Here is a tiny trained network, its code and every weight. The questions are about switching its units off for an input and a target symbol, where a switched-off unit gives its printed mean instead of its output.

import numpy as np


def w(rows, s, z=0):
    codes = np.array(rows[::2]) - 128.0
    scale = np.full(codes.shape[1], s)
    scale[-1] = z or s
    return codes * scale


def f(y):
    return np.maximum(y, 0)


def softmax(a):
    e = np.exp(a - a.max(-1, keepdims=True))
    return e / e.sum(-1, keepdims=True)


def log_softmax(a):
    a = a - a.max(-1, keepdims=True)
    return a - np.log(np.exp(a).sum(-1, keepdims=True))


def net(x, mask):
    ids = ['αβδζλμπφψω'.index(c) for c in x.split()]
    T = len(ids)
    res = E[ids] + P[:T]
    q, k, v = (res @ M[0].T for M in (Q, K, V))
    z = softmax(np.where(np.tri(T) > 0, q @ k.T / 2**0.5, -1e9)) @ v
    res = res + np.where(mask[0], z, O[0][:, -1]) @ O[0][:, :-1]
    y = f(res @ A[0][:, :-1].T + A[0][:, -1])
    res = res + np.where(mask[1:13], y, B[0][:, -1]) @ B[0][:, :-1]
    return log_softmax(res[-1] @ U[:, :-1].T + U[:, -1])


Q, K, V, O, A, B = {}, {}, {}, {}, {}, {}
E = w([
[59,117,48,58,222],'α',
[192,117,145,121,126],'β',
[119,105,227,73,108],'δ',
[235,113,158,147,126],'ζ',
[221,96,113,140,174],'λ',
[126,119,86,129,6],'μ',
[105,171,97,97,201],'π',
[210,68,215,64,57],'φ',
[55,61,148,86,124],'ψ',
[140,49,58,103,153],'ω',
],0.018)
P = w([
[177,226,92,87,121],'0',
[206,194,105,88,151],'1',
[192,172,104,91,162],'2',
[194,149,113,108,147],'3',
[193,129,126,118,133],'4',
[189,107,134,127,132],'5',
[191,85,142,142,124],'6',
[186,67,146,153,113],'7',
[179,43,158,167,109],'8',
[180,29,167,177,104],'9',
[180,9,184,192,93],'10',
],0.013)
Q[0] = w([
[85,120,219,62,160],'head 1',
[10,189,164,164,149],'head 1',
],0.014)
K[0] = w([
[93,180,127,178,154],'head 1',
[142,253,137,92,153],'head 1',
],0.015)
V[0] = w([
[121,163,25,215,202],'head 1',
[4,2,51,32,139],'head 1',
],0.0084)
O[0] = w([
[164,93,105,255,109,4],'head 1',
[179,131,64,111,105,176],'head 1',
],0.016,0.003)
A[0] = w([
[155,101,74,115,135,103],'neuron 1',
[170,173,103,47,185,111],'neuron 2',
[88,89,71,158,130,198],'neuron 3',
[88,84,122,177,143,220],'neuron 4',
[133,215,114,117,62,167],'neuron 5',
[179,125,170,116,200,39],'neuron 6',
[73,123,82,139,155,89],'neuron 7',
[8,121,143,72,246,152],'neuron 8',
[7,150,130,101,135,1],'neuron 9',
[31,149,120,185,32,212],'neuron 10',
[153,50,161,96,85,165],'neuron 11',
[111,124,133,58,153,33],'neuron 12',
],0.011,0.0074)
B[0] = w([
[123,141,155,138,103,196],'neuron 1',
[73,75,126,137,87,249],'neuron 2',
[189,157,166,126,123,179],'neuron 3',
[146,140,162,161,139,163],'neuron 4',
[124,100,88,135,137,159],'neuron 5',
[110,58,106,100,110,179],'neuron 6',
[87,124,166,138,157,142],'neuron 7',
[138,191,126,162,103,246],'neuron 8',
[137,114,74,135,191,152],'neuron 9',
[165,128,128,99,253,136],'neuron 10',
[112,165,109,164,152,236],'neuron 11',
[139,103,127,217,140,194],'neuron 12',
],0.013)
U = w([
[88,66,97,116,27,101],'α',
[58,116,155,236,54,79],'β',
[143,86,198,221,203,121],'δ',
[142,186,255,158,76,129],'ζ',
[101,158,159,173,57,83],'λ',
[117,178,165,177,93,82],'μ',
[110,193,189,122,42,150],'π',
[111,133,188,173,163,185],'φ',
[204,138,112,194,28,119],'ψ',
[108,93,135,101,193,254],'ω',
],0.0063,0.006)

Each question gives the input, a string of symbols that net reads in full, and the target symbol t.
The units are the heads (2 rows each of Q, K, V and O) and the neurons (one row each of A and B). Each row of codes is followed by its name. A weight is (code - 128) times the scale printed after its matrix; where a second scale follows, it is the last column's (O, A, B and U).
mask holds one flag per unit, heads first, then neurons. A switched-off unit (its flag False) gives its mean, the last column of its rows in O or B, instead of its output. The means were averaged over made-up inputs and are rounded, as every weight is.
A unit's drop is (log p(t) with every unit on - log p(t) with that unit switched off) / (log p(t) with every unit on - log p(t) with every unit switched off).
The circuit of an input: a set's keep is (log p(t) with only the set's units on - log p(t) with every unit switched off) / (log p(t) with every unit on - log p(t) with every unit switched off). Starting from the 12 units with the biggest drops (on a tie, the unit counted first), units are removed one at a time, each time the one whose removal leaves the highest keep (on an exact tie, the one counted first), for as long as the keep stays at least 0.8.
circuit, biggest first: the units of the circuit, biggest drop first
most important unit: the unit with the biggest drop
k most important neurons: the k neurons with the biggest drops, biggest first
drop when u is switched off: that unit's drop, to one decimal
input δ ζ ψ α π δ φ π, target β: 3 most important neurons : neuron 2; neuron 8; neuron 12
input ψ ω δ, target α: circuit, biggest first : head 1; neuron 2; neuron 8
input λ φ α α λ ψ, target ψ: circuit, biggest first : head 1
input π ζ δ μ ζ ψ π φ λ, target β: circuit, biggest first : head 1; neuron 2; neuron 12; neuron 8
input π π α, target δ: circuit, biggest first : head 1; neuron 8
input φ φ μ, target β: circuit, biggest first : head 1; neuron 12; neuron 2
input ψ δ δ, target α: circuit, biggest first : head 1; neuron 2
input α ω λ β β φ α ζ β ζ ζ, target ζ: 2 most important neurons : neuron 8; neuron 2
input φ ζ π ψ α α δ ω α ζ μ, target ω: circuit, biggest first : neuron 10; neuron 8
input π λ ψ, target δ: circuit, biggest first : head 1; neuron 10
input μ ζ ω μ ω φ β λ φ ψ β, target α: circuit, biggest first : head 1; neuron 2
input ω α μ φ β, target β: 2 most important neurons : neuron 2; neuron 12
input φ λ δ ψ α, target β: 3 most important neurons : neuron 2; neuron 12; neuron 8
input φ φ ψ φ α ψ ζ, target α: circuit, biggest first : head 1; neuron 2; neuron 8
input δ μ ψ α λ μ λ ψ β φ ζ, target β: 3 most important neurons : neuron 12; neuron 2; neuron 8
input φ β λ, target β: circuit, biggest first : head 1; neuron 2; neuron 8; neuron 12
input ζ α φ λ α δ ψ λ, target α: circuit, biggest first : head 1; neuron 2
input α λ π π π, target δ: circuit, biggest first : head 1; neuron 8
input φ μ λ α μ ζ, target ω: most important unit : neuron 8
input α ζ μ φ φ μ, target β: most important neuron : neuron 12
input α β ζ α λ, target δ: drop when neuron 8 is switched off : 0.2
input δ ψ φ ψ π μ α μ α α α, target ψ: drop when neuron 8 is switched off : -0.2
input φ α φ, target β: drop when neuron 8 is switched off : 0.3
input μ α α α ψ β δ ω β, target ψ: drop when neuron 5 is switched off : 0.0
